Below are the code and all the weights of a small trained network. Each question names an input and a class and asks about switching units off, where a switched-off unit gives its printed mean instead of its output.

import numpy as np


def w(rows, s, z=0):
    codes = np.array(rows[::2]) - 128.0
    scale = np.full(codes.shape[1], s)
    scale[-1] = z or s
    return codes * scale


def f(y):
    return np.maximum(y, 0)


def log_softmax(a):
    a = a - a.max(-1, keepdims=True)
    return a - np.log(np.exp(a).sum(-1, keepdims=True))


def net(x, mask):
    res = np.array(x, float).reshape(1, 8) / 4 @ E
    y = f(res @ A[0][:, :-1].T + A[0][:, -1])
    res = res + np.where(mask, y, B[0][:, -1]) @ B[0][:, :-1]
    return log_softmax(res[-1] @ U[:, :-1].T + U[:, -1])


A, B = {}, {}
E = w([
[125,136,122,132,115,120,124,127],'x0',
[97,245,222,99,142,187,117,56],'x1',
[154,61,84,29,62,170,119,6],'x2',
[129,124,132,131,125,133,135,129],'x3',
[129,143,117,133,114,115,130,122],'x4',
[230,176,64,127,108,239,45,179],'x5',
[129,141,121,119,115,114,127,130],'x6',
[125,138,121,125,117,115,128,130],'x7',
],0.011)
A[0] = w([
[123,7,79,45,124,82,164,68,145],'neuron 0',
[87,175,222,98,164,100,177,80,227],'neuron 1',
[145,162,166,67,99,189,125,39,61],'neuron 2',
[170,124,57,39,103,183,126,172,28],'neuron 3',
[162,98,71,103,127,177,49,59,76],'neuron 4',
[94,48,160,155,149,29,175,149,173],'neuron 5',
[133,149,148,79,120,157,126,59,36],'neuron 6',
[155,230,159,126,142,214,88,138,167],'neuron 7',
[159,62,100,154,129,98,132,216,252],'neuron 8',
],0.014,0.0035)
B[0] = w([
[129,33,149,154,65,101,80,88,223],'neuron 0',
[128,200,194,161,102,148,82,138,252],'neuron 1',
[73,146,128,36,88,131,118,136,215],'neuron 2',
[189,159,116,132,148,178,168,108,207],'neuron 3',
[174,154,100,120,114,125,185,68,214],'neuron 4',
[80,137,143,84,110,126,217,98,235],'neuron 5',
[54,144,115,117,78,140,115,147,183],'neuron 6',
[78,82,120,127,253,75,157,138,248],'neuron 7',
[127,141,90,122,103,163,173,209,226],'neuron 8',
],0.023,0.02)
U = w([
[62,127,131,70,94,143,211,123,254],'0',
[130,2,155,167,63,108,119,104,96],'1',
[111,212,243,202,149,127,117,157,72],'2',
[64,126,158,87,53,147,51,133,30],'3',
[159,107,16,151,161,174,142,251,124],'4',
[224,80,42,127,101,180,135,86,82],'5',
[92,127,148,145,223,92,112,151,87],'6',
],0.0086,0.0043)

Each question gives the input, the list of numbers given to net, and the class t.
The units are the neurons (one row each of A and B). Each row of codes is followed by its name. A weight is (code - 128) times the scale printed after its matrix; where a second scale follows, it is the last column's (A, B and U).
mask holds one flag per neuron, in row order. A switched-off neuron (its flag False) gives its mean, the last column of its row in B, instead of its output. The means were averaged over made-up inputs and are rounded, as every weight is.
A unit's drop is (log p(t) with every unit on - log p(t) with that unit switched off) / (log p(t) with every unit on - log p(t) with every unit switched off).
The circuit of an input: a set's keep is (log p(t) with only the set's units on - log p(t) with every unit switched off) / (log p(t) with every unit on - log p(t) with every unit switched off). Starting from all 9 units, units are removed one at a time, each time the one whose removal leaves the highest keep (on an exact tie, the one counted first), for as long as the keep stays at least 0.8.
circuit, biggest first: the units of the circuit, biggest drop first
unit that matters most: the unit with the biggest drop
top k neurons: the k neurons with the biggest drops, biggest first
drop when u is switched off: that unit's drop, to one decimal
input [-3,0,8,3,6,3,-8,-2], class 5: top 3 neurons	(neuron 4; neuron 5; neuron 3)
input [1,1,0,-2,-6,2,5,1], class 6: circuit, biggest first	(neuron 5; neuron 8; neuron 2)
input [6,4,-6,7,-8,-7,-1,0], class 2: unit that matters most	neuron 1
input [0,-4,-5,4,-4,1,2,6], class 4: circuit, biggest first	(neuron 8; neuron 2)
input [-5,0,4,8,-2,4,5,6], class 5: circuit, biggest first	(neuron 5; neuron 3)
input [2,8,1,-8,-8,0,-6,-8], class 3: top 3 neurons	(neuron 2; neuron 1; neuron 5)
input [-7,-3,1,-5,6,-5,3,5], class 1: top 2 neurons	(neuron 0; neuron 2)
input [6,5,0,7,-8,-5,-1,3], class 2: top 2 neurons	(neuron 1; neuron 0)
input [-8,0,4,-3,-6,0,8,0], class 1: top 3 neurons	(neuron 0; neuron 1; neuron 5)
input [2,8,-1,2,7,8,6,6], class 6: top 2 neurons	(neuron 7; neuron 5)
input [4,0,5,8,8,2,-7,-5], class 5: top 2 neurons	(neuron 5; neuron 4)
input [-6,0,6,5,0,-2,0,7], class 1: top 2 neurons	(neuron 0; neuron 1)
input [-4,-1,7,-7,-2,2,0,7], class 5: top 2 neurons	(neuron 4; neuron 3)
input [-4,-7,3,6,-1,1,4,3], class 5: top neuron	(neuron 3)
input [-5,-6,2,6,3,-5,-5,-4], class 1: drop when neuron 5 is switched off	0.0
input [3,7,-2,-7,5,-7,-2,1], class 2: drop when neuron 1 is switched off	0.9
input [6,5,-6,-7,-8,-5,4,4], class 2: drop when neuron 6 is switched off	0.0
